[ 29  31 -17 -24 -16  -8] -> 31, 29

[[ -1  27 -19 -14   4]
 [  8  11  -3   7   3]
 [ 16   7   7   6  -2]] -> 27, 16

[[-25   7 -24 -26 -16]
 [ -4 -14   1 -18   3]
 [ 10 -15  14   1   5]] -> 14, 10

[[ -4  10 -12  15  18   9]
 [-13  22  24  34  11  27]] -> 34, 27

[-20  32  18 -29] -> 32, 18

[-14   3  31  18 -28] -> 31, 18
---
[[-0.066  0.057 -0.026  0.095]
 [ 0.030 -0.040  0.057 -0.126]
 [ 0.146 -0.119 -0.019 -0.100]] -> -0.100

[[-17.0 -17.6 -18.2  16.0 -17.7]
 [  0.4   2.0  -4.1   6.2   3.4]
 [ -3.1  -6.2   3.7 -10.9  -9.9]] -> -9.9

[[ 0.49 -0.86  0.58  2.35  2.17]
 [-1.16 -1.86 -0.87 -0.36 -1.46]
 [-0.57 -0.07  0.08 -0.20 -0.21]] -> -0.21

[[-0.412 -0.258 -0.079 -2.306 -0.107  0.198]
 [-0.725 -0.671 -1.728  1.802  0.164  0.251]
 [ 0.740  1.599  1.631 -1.354  0.241 -0.107]] -> -0.107

[[-0.011  0.054  0.000  0.098]
 [-0.011 -0.189  0.092  0.098]
 [ 0.057  0.045  0.092  0.209]] -> 0.209

[[ -6.9  -2.6   6.8  -1.5  15.9  -7.6]
 [  7.8   0.3  18.4  -2.4 -17.7   9.4]
 [ 15.3  17.0 -10.9  14.9   2.3  16.3]] -> 16.3

[[ -36.45  -77.43  -32.60  -31.61  -60.85  -79.56  -39.66]
 [ -82.75 -158.48 -107.18   88.17  -48.54  -88.09  -32.09]
 [  29.46   -7.45   -8.18  158.84  -36.14  -26.72  -46.66]] -> -46.66
---
[28 26  2 19] out 28
[ 23 -22  -3  27  -3  28] out 23
[ 15 -27 -16   3] out 15
[-15 -10  -6 -11 -28 -16  14] out -15
[  1 -30  -3  -1  -4  -6  18] out 1
[ 15  -9 -10  24  -8 -31] out 15
[15 29 14  4 -3 35] out 15
---
array([26, 86, 11, 74, 93]) Answer: 11
array([79, 30, 44, 82, 75, 20, 95]) Answer: 44
array([ 7, 68, 52, 78]) Answer: 52
array([ -3,  33, -30, -29]) Answer: -30
array([5723, 6062, 9163, 2171]) Answer: 9163
array([ 35, -17, -28,  17,  -4, -11]) Answer: -28
---
[[ 10  -4 -11  -4  16   0 -12   4]
 [ 21   9  26   0 -12  10 -14 -31]
 [ -4  -9 -14  -2  15   0   7  18]
 [ -1  -1   8  -9 -28  13  -6 -22]
 [ -4  13  18 -25  -3   8   4  -6]
 [  6  -4   3 -11 -26   8  -9 -18]
 [ -5  -5  -6  17  11  -7 -14  22]
 [-11  22  -5 -21  13 -17  19  -4]
 [ -4 -25  -5   6   4  -6 -16   6]
 [-10  28   0 -23   2 -19   0  -3]] Answer: -11

[[ -5  -9 -20 -12 -13   4  -4   9  10]
 [ -3   2  17 -25  -3   2  10 -26   7]
 [ -4  -2 -15 -18 -20  13  -2   4   4]
 [ -3   1   3 -33 -18  12   9 -15   4]
 [-17  -7  -3  -7  -3  -3 -19 -11  26]
 [ -8  -5  -7   5   0  -3 -15   2  13]
 [ -7  -9 -19 -25 -20   8  -2   2  13]] Answer: -20

[[  5  21  12   5   5 -24   7 -31]
 [ -4  14   5  -2 -16  -2  19  -5]
 [  4  22 -27  22 -16   1   5  19]
 [-25  -7  21  -5 -10 -25  22 -10]
 [-12  25 -18  33  12  19 -17  -2]
 [-22 -19 -11  -2   2  -8 -24   7]
 [ -6  19 -18  10 -13  -9  -1 -18]
 [-15   6  11  -4 -16   5 -10  -8]] Answer: 12

[[  9  16 -24 -31 -22 -17  14 -12]
 [  8  -1 -23   7   0 -24   0   8]
 [-12 -21  -9  16  27 -34 -31   0]
 [ 10   3   2 -25  -8  19  10  -3]
 [  8   8  -3  20   6   1  33 -33]
 [ 12  14 -24   1   1 -25  17  31]
 [ 16  -9   7  30  20 -18 -32 -18]
 [ 16  25   1  24  14  -1  18  -7]] Answer: -24

[[  6 -20  24  -8   0   8  22   8   0  26  -4   1 -10  -6 -27]
 [  4   8  -4  -7   5  -6   3 -26 -36  -7 -20 -13   3  -4  -7]
 [-15 -23   9  12   8 -20   3  24 -15  -6   4  21   0 -29 -21]
 [ 16   4   7  -2 -12 -13  -1  21 -21  -3  -1   4   5  -9   4]
 [  7   6   6  -1  -5  -3  -1  10   2  -6 -15  31   1  18  12]
 [ 15   1   4  29   7   9  -5   6   5   9  12 -13   4  -4  -9]
 [ 16   3  21  -4   1  -1  14  -1   8  11   2  -2  -5 -15  -7]
 [ -5  18  14 -31  -3 -14  13 -28 -20  20 -17   8   5 -13  12]
 [  2   1  15 -14   5  14  11  13   5  24   7  -7   3 -12  -5]
 [ 13  15   3   7  -3 -18 -12 -23  -7   3  -7  14  18  -7  17]
 [ -2  26 -21  14  12   1 -14  -6 -33 -23 -13 -12   9  10  11]] Answer: 24
